Below is a small trained network, with its code and all its weights. Each question gives an input and a target symbol and asks what happens when units are switched off, that is, made to give their printed mean instead of their output.

import numpy as np


def w(rows, s, z=0):
    codes = np.array(rows[::2]) - 128.0
    scale = np.full(codes.shape[1], s)
    scale[-1] = z or s
    return codes * scale


def f(y):
    return np.maximum(y, 0)


def softmax(a):
    e = np.exp(a - a.max(-1, keepdims=True))
    return e / e.sum(-1, keepdims=True)


def log_softmax(a):
    a = a - a.max(-1, keepdims=True)
    return a - np.log(np.exp(a).sum(-1, keepdims=True))


def net(x, mask):
    ids = ['ΛΞΩαβησφψ'.index(c) for c in x.split()]
    T = len(ids)
    res = E[ids] + P[:T]
    q, k, v = (res @ M[0].T for M in (Q, K, V))
    z = softmax(np.where(np.tri(T) > 0, q @ k.T / 4**0.5, -1e9)) @ v
    res = res + np.where(mask[0], z, O[0][:, -1]) @ O[0][:, :-1]
    y = f(res @ A[0][:, :-1].T + A[0][:, -1])
    res = res + np.where(mask[1:13], y, B[0][:, -1]) @ B[0][:, :-1]
    return log_softmax(res[-1] @ U[:, :-1].T + U[:, -1])


Q, K, V, O, A, B = {}, {}, {}, {}, {}, {}
E = w([
[84,202,13],'Λ',
[218,218,41],'Ξ',
[110,155,30],'Ω',
[133,78,55],'α',
[25,97,49],'β',
[78,160,33],'η',
[106,4,136],'σ',
[161,156,178],'φ',
[27,136,46],'ψ',
],0.013)
P = w([
[170,152,2],'0',
[178,100,44],'1',
[143,171,6],'2',
[143,131,55],'3',
[138,124,84],'4',
[136,94,117],'5',
[113,141,117],'6',
[101,154,132],'7',
[88,164,146],'8',
[86,175,159],'9',
[112,147,176],'10',
],0.0066)
Q[0] = w([
[129,197,161],'H1',
[134,151,7],'H1',
[130,75,152],'H1',
[163,155,170],'H1',
],0.012)
K[0] = w([
[178,129,133],'H1',
[2,31,95],'H1',
[233,48,59],'H1',
[242,191,135],'H1',
],0.0094)
V[0] = w([
[118,164,96],'H1',
[69,100,146],'H1',
[53,219,255],'H1',
[90,97,244],'H1',
],0.0096)
O[0] = w([
[213,157,50,172],'H1',
[129,1,67,134],'H1',
[242,52,55,4],'H1',
[89,96,120,2],'H1',
],0.007,0.011)
A[0] = w([
[102,84,7,51],'N1',
[142,98,166,128],'N2',
[128,132,211,246],'N3',
[122,75,167,255],'N4',
[136,148,142,167],'N5',
[130,144,125,99],'N6',
[96,114,83,58],'N7',
[66,84,143,110],'N8',
[143,123,150,99],'N9',
[152,120,74,91],'N10',
[155,185,141,65],'N11',
[143,67,118,104],'N12',
],0.018,0.0049)
B[0] = w([
[186,56,159,254],'N1',
[200,129,158,133],'N2',
[54,49,137,173],'N3',
[2,124,87,149],'N4',
[105,200,175,184],'N5',
[132,44,175,167],'N6',
[124,7,139,198],'N7',
[212,149,169,173],'N8',
[140,96,67,130],'N9',
[223,9,43,163],'N10',
[220,96,176,236],'N11',
[103,132,150,129],'N12',
],0.0068,0.0075)
U = w([
[233,112,181,12],'Λ',
[254,160,184,11],'Ξ',
[156,195,126,68],'Ω',
[88,224,126,181],'α',
[212,17,170,49],'β',
[144,171,83,202],'η',
[50,129,134,156],'σ',
[175,141,220,254],'φ',
[187,63,72,186],'ψ',
],0.0095,0.0037)

Each question gives the input, a string of symbols that net reads in full, and the target symbol t.
The units are the heads (4 rows each of Q, K, V and O) and the neurons (one row each of A and B). Each row of codes is followed by its name. A weight is (code - 128) times the scale printed after its matrix; where a second scale follows, it is the last column's (O, A, B and U).
mask holds one flag per unit, heads first, then neurons. A switched-off unit (its flag False) gives its mean, the last column of its rows in O or B, instead of its output. The means were averaged over made-up inputs and are rounded, as every weight is.
A unit's drop is (log p(t) with every unit on - log p(t) with that unit switched off) / (log p(t) with every unit on - log p(t) with every unit switched off).
The circuit of an input: a set's keep is (log p(t) with only the set's units on - log p(t) with every unit switched off) / (log p(t) with every unit on - log p(t) with every unit switched off). Starting from the 12 units with the biggest drops (on a tie, the unit counted first), units are removed one at a time, each time the one whose removal leaves the highest keep (on an exact tie, the one counted first), for as long as the keep stays at least 0.8.
units of the circuit, in order: the units of the circuit, biggest drop first
most important unit: the unit with the biggest drop
k most important neurons: the k neurons with the biggest drops, biggest first
drop of u: that unit's drop, to one decimal
input η η Λ α Ω, target α: units of the circuit, in order -> H1, N1
input Ξ ψ ψ Ω β Ξ α Λ β ψ Λ, target ψ: units of the circuit, in order -> H1, N10
input α ψ Λ, target ψ: most important unit -> N10
input Λ Ω Ξ Ξ Ξ β, target β: 3 most important neurons -> N1, N7, N8
input Ω Ξ ψ, target ψ: units of the circuit, in order -> H1, N10, N1
input Ξ σ Ω Ξ Ω σ α, target σ: units of the circuit, in order -> H1, N11
input α β β, target β: units of the circuit, in order -> N1, N7
input Ξ α α η Λ σ, target σ: 2 most important neurons -> N4, N3
input Λ σ α Λ Λ α φ Ω, target α: 2 most important neurons -> N1, N10
input Λ α φ Λ Ξ α, target α: drop of N2 -> 0.0
input α φ α β φ Ξ α α β ψ, target ψ: drop of N5 -> 0.1
input σ η Λ η Λ η ψ Ω, target ψ: drop of N1 -> 0.1
